Below are the code and all the weights of a small trained network. Each question names an input and a class and asks about switching units off, where a switched-off unit gives its printed mean instead of its output.

import numpy as np


def w(rows, s, z=0):
    codes = np.array(rows[::2]) - 128.0
    scale = np.full(codes.shape[1], s)
    scale[-1] = z or s
    return codes * scale


def f(y):
    return y / 2 * (1 + np.tanh(0.7978845608 * (y + 0.044715 * y**3)))


def log_softmax(a):
    a = a - a.max(-1, keepdims=True)
    return a - np.log(np.exp(a).sum(-1, keepdims=True))


def net(x, mask):
    res = np.array(x, float).reshape(1, 6) / 4 @ E
    y = f(res @ A[0][:, :-1].T + A[0][:, -1])
    res = res + np.where(mask, y, B[0][:, -1]) @ B[0][:, :-1]
    return log_softmax(res[-1] @ U[:, :-1].T + U[:, -1])


A, B = {}, {}
E = w([
[159,133,180,67,132,109,163,53,100,103,80],'x0',
[140,193,111,90,124,148,121,247,107,64,87],'x1',
[168,121,145,172,106,29,162,191,163,93,130],'x2',
[101,64,196,80,176,145,133,178,197,176,121],'x3',
[168,56,114,66,74,159,154,144,114,74,88],'x4',
[196,155,43,63,133,136,216,101,205,116,139],'x5',
],0.011)
A[0] = w([
[151,180,39,143,183,95,177,83,155,109,175,251],'n0',
[232,107,115,35,84,141,204,51,173,110,111,181],'n1',
[176,221,117,129,119,96,131,232,152,87,138,93],'n2',
[117,214,82,142,100,204,96,61,82,152,131,134],'n3',
[166,96,189,203,110,1,118,136,109,122,126,186],'n4',
[64,109,169,177,196,104,67,133,175,209,169,81],'n5',
[175,100,108,123,129,151,183,92,136,114,116,165],'n6',
],0.0097,0.0017)
B[0] = w([
[122,86,75,141,161,132,214,128,101,130,60,206],'n0',
[8,164,174,160,79,122,204,154,191,84,133,249],'n1',
[97,152,186,142,49,29,94,124,118,93,142,212],'n2',
[116,73,29,144,185,161,91,99,112,108,188,196],'n3',
[104,149,110,95,155,149,140,146,81,56,58,200],'n4',
[86,132,186,141,117,104,170,88,194,148,232,225],'n5',
[90,129,122,154,105,120,149,100,124,115,122,177],'n6',
],0.013,0.016)
U = w([
[178,125,139,107,158,133,93,147,112,199,125,20],'0',
[169,115,100,194,144,98,91,124,42,113,36,121],'1',
[138,124,95,43,136,186,2,151,64,103,160,173],'2',
[220,156,91,135,142,132,104,146,129,201,64,32],'3',
[109,101,83,104,166,162,212,188,144,95,66,253],'4',
[161,65,187,230,154,143,144,78,198,255,168,87],'5',
[99,179,228,182,41,70,135,124,127,101,114,147],'6',
],0.0091,0.0041)

Each question gives the input, the list of numbers given to net, and the class t.
The units are the neurons (one row each of A and B). Each row of codes is followed by its name. A weight is (code - 128) times the scale printed after its matrix; where a second scale follows, it is the last column's (A, B and U).
mask holds one flag per neuron, in row order. A switched-off neuron (its flag False) gives its mean, the last column of its row in B, instead of its output. The means were averaged over made-up inputs and are rounded, as every weight is.
A unit's drop is (log p(t) with every unit on - log p(t) with that unit switched off) / (log p(t) with every unit on - log p(t) with every unit switched off).
The circuit of an input: a set's keep is (log p(t) with only the set's units on - log p(t) with every unit switched off) / (log p(t) with every unit on - log p(t) with every unit switched off). Starting from all 7 units, units are removed one at a time, each time the one whose removal leaves the highest keep (on an exact tie, the one counted first), for as long as the keep stays at least 0.8.
circuit, biggest first: the units of the circuit, biggest drop first
unit that matters most: the unit with the biggest drop
top k neurons: the k neurons with the biggest drops, biggest first
drop when u is switched off: that unit's drop, to one decimal
input [-4,-1,4,2,5,-1], class 4: top 4 neurons : [n5; n2; n1; n4]
input [3,4,-3,0,-6,-4], class 5: circuit, biggest first : [n4; n1; n2]
input [-2,-8,-4,7,3,5], class 6: circuit, biggest first : [n1]
input [-1,6,-8,-5,5,1], class 2: circuit, biggest first : [n3; n0]
input [-6,4,-3,6,3,2], class 2: circuit, biggest first : [n1; n0]
input [-3,2,-1,-3,4,-6], class 2: top 2 neurons : [n1; n0]
input [-6,2,-4,6,8,-8], class 5: circuit, biggest first : [n1; n4]
input [-7,8,-6,5,-7,-3], class 5: circuit, biggest first : [n1; n5]
input [-7,3,-2,1,-8,-5], class 5: top 2 neurons : [n5; n1]
input [-2,-2,0,-5,-1,1], class 4: top 2 neurons : [n2; n0]
input [7,-8,-2,4,-8,8], class 4: top 2 neurons : [n0; n2]
input [-3,-8,6,4,-2,-2], class 5: top 4 neurons : [n5; n1; n2; n6]
input [3,-4,-5,8,6,1], class 6: top 4 neurons : [n1; n0; n3; n4]
input [6,-1,2,6,-8,8], class 4: unit that matters most : n0
input [7,-5,8,4,6,-7], class 4: top 2 neurons : [n4; n2]
input [6,4,-2,4,7,-8], class 2: top 2 neurons : [n1; n0]
input [1,0,-1,2,6,8], class 6: top 2 neurons : [n1; n3]
input [-2,-5,7,-4,-2,-2], class 4: drop when n2 is switched off : 0.2
input [4,-6,2,-6,1,-6], class 1: drop when n1 is switched off : 0.1
input [-6,-7,-2,-5,7,1], class 4: unit that matters most : n5
